Below are the code and all the weights of a small trained network. Each question names an input and a target symbol and asks about switching units off, where a switched-off unit gives its printed mean instead of its output.

import numpy as np


def w(rows, s, z=0):
    codes = np.array(rows[::2]) - 128.0
    scale = np.full(codes.shape[1], s)
    scale[-1] = z or s
    return codes * scale


def norm(h):
    return h / np.sqrt((h * h).mean(-1, keepdims=True) + 1e-5)


def f(y):
    return np.maximum(y, 0)


def softmax(a):
    e = np.exp(a - a.max(-1, keepdims=True))
    return e / e.sum(-1, keepdims=True)


def log_softmax(a):
    a = a - a.max(-1, keepdims=True)
    return a - np.log(np.exp(a).sum(-1, keepdims=True))


def net(x, mask):
    ids = ['αγδμσφ'.index(c) for c in x.split()]
    T = len(ids)
    res = E[ids] + P[:T]
    q, k, v = (norm(res) @ M[0].T for M in (Q, K, V))
    z = softmax(np.where(np.tri(T) > 0, q @ k.T / 2**0.5, -1e9)) @ v
    res = res + np.where(mask[0], z, O[0][:, -1]) @ O[0][:, :-1]
    y = f(norm(res) @ A[0][:, :-1].T + A[0][:, -1])
    res = res + np.where(mask[1:9], y, B[0][:, -1]) @ B[0][:, :-1]
    return log_softmax(norm(res)[-1] @ U[:, :-1].T + U[:, -1])


Q, K, V, O, A, B = {}, {}, {}, {}, {}, {}
E = w([
[255,136,134,169],'α',
[199,91,141,123],'γ',
[178,124,128,160],'δ',
[160,79,99,166],'μ',
[181,49,139,126],'σ',
[160,76,142,155],'φ',
],0.0051)
P = w([
[69,156,123,114],'0',
[97,127,172,150],'1',
[109,118,174,161],'2',
[113,115,178,164],'3',
[254,119,60,86],'4',
[246,131,70,96],'5',
[238,118,80,94],'6',
[223,109,160,134],'7',
[215,106,158,132],'8',
[230,106,153,121],'9',
],0.0064)
Q[0] = w([
[81,148,184,133],'H0',
[177,102,215,245],'H0',
],0.012)
K[0] = w([
[121,63,132,36],'H0',
[152,193,1,89],'H0',
],0.0093)
V[0] = w([
[187,151,255,34],'H0',
[140,4,88,72],'H0',
],0.0066)
O[0] = w([
[50,252,30,255,11],'H0',
[147,75,16,85,253],'H0',
],0.0099,0.00081)
A[0] = w([
[135,126,209,142,26],'N0',
[151,79,117,115,116],'N1',
[137,98,176,122,59],'N2',
[71,101,148,69,164],'N3',
[9,182,169,83,182],'N4',
[135,140,192,117,7],'N5',
[176,108,91,149,211],'N6',
[150,134,160,141,147],'N7',
],0.013,0.002)
B[0] = w([
[128,168,80,139,178],'N0',
[126,179,133,119,203],'N1',
[111,164,96,114,175],'N2',
[90,144,129,173,148],'N3',
[153,41,254,176,138],'N4',
[144,148,85,141,164],'N5',
[144,124,158,139,255],'N6',
[118,116,154,101,166],'N7',
],0.013,0.0086)
U = w([
[101,155,65,184,177],'α',
[154,88,10,101,202],'γ',
[165,99,119,218,1],'δ',
[150,57,184,16,96],'μ',
[118,151,248,157,132],'σ',
[99,220,109,61,141],'φ',
],0.011,0.0047)

Each question gives the input, a string of symbols that net reads in full, and the target symbol t.
The units are the heads (2 rows each of Q, K, V and O) and the neurons (one row each of A and B). Each row of codes is followed by its name. A weight is (code - 128) times the scale printed after its matrix; where a second scale follows, it is the last column's (O, A, B and U).
mask holds one flag per unit, heads first, then neurons. A switched-off unit (its flag False) gives its mean, the last column of its rows in O or B, instead of its output. The means were averaged over made-up inputs and are rounded, as every weight is.
A unit's drop is (log p(t) with every unit on - log p(t) with that unit switched off) / (log p(t) with every unit on - log p(t) with every unit switched off).
The circuit of an input: a set's keep is (log p(t) with only the set's units on - log p(t) with every unit switched off) / (log p(t) with every unit on - log p(t) with every unit switched off). Starting from all 9 units, units are removed one at a time, each time the one whose removal leaves the highest keep (on an exact tie, the one counted first), for as long as the keep stays at least 0.8.
circuit, biggest first: the units of the circuit, biggest drop first
unit that matters most: the unit with the biggest drop
top k neurons: the k neurons with the biggest drops, biggest first
drop when u is switched off: that unit's drop, to one decimal
input φ σ γ μ, target φ: unit that matters most : N2
input σ δ δ σ δ γ, target σ: circuit, biggest first : (H0, N0, N5)
input μ δ σ α α μ σ μ φ, target μ: circuit, biggest first : (H0, N0)
input μ φ φ μ δ γ δ, target μ: circuit, biggest first : (N0, H0)
input φ δ γ δ γ μ σ, target σ: circuit, biggest first : (H0, N6, N0)
input φ σ μ α, target α: circuit, biggest first : (N0, H0)
input δ γ δ α σ δ σ μ, target φ: circuit, biggest first : (H0, N2, N0, N4)
input α μ γ δ α σ δ, target σ: circuit, biggest first : (H0, N0, N5)
input μ γ δ σ α, target μ: top 2 neurons : (N0, N5)
input σ μ α σ, target δ: circuit, biggest first : (H0, N0)
input δ μ φ φ σ α φ, target φ: circuit, biggest first : (H0, N2, N0, N6)
input σ σ σ φ σ σ σ γ, target γ: top 2 neurons : (N4, N3)
input δ γ δ α, target φ: drop when N4 is switched off : 0.2
input μ γ γ, target μ: drop when H0 is switched off : 1.6
input μ σ σ σ, target μ: circuit, biggest first : (H0)
input φ γ δ, target φ: drop when N1 is switched off : 0.0
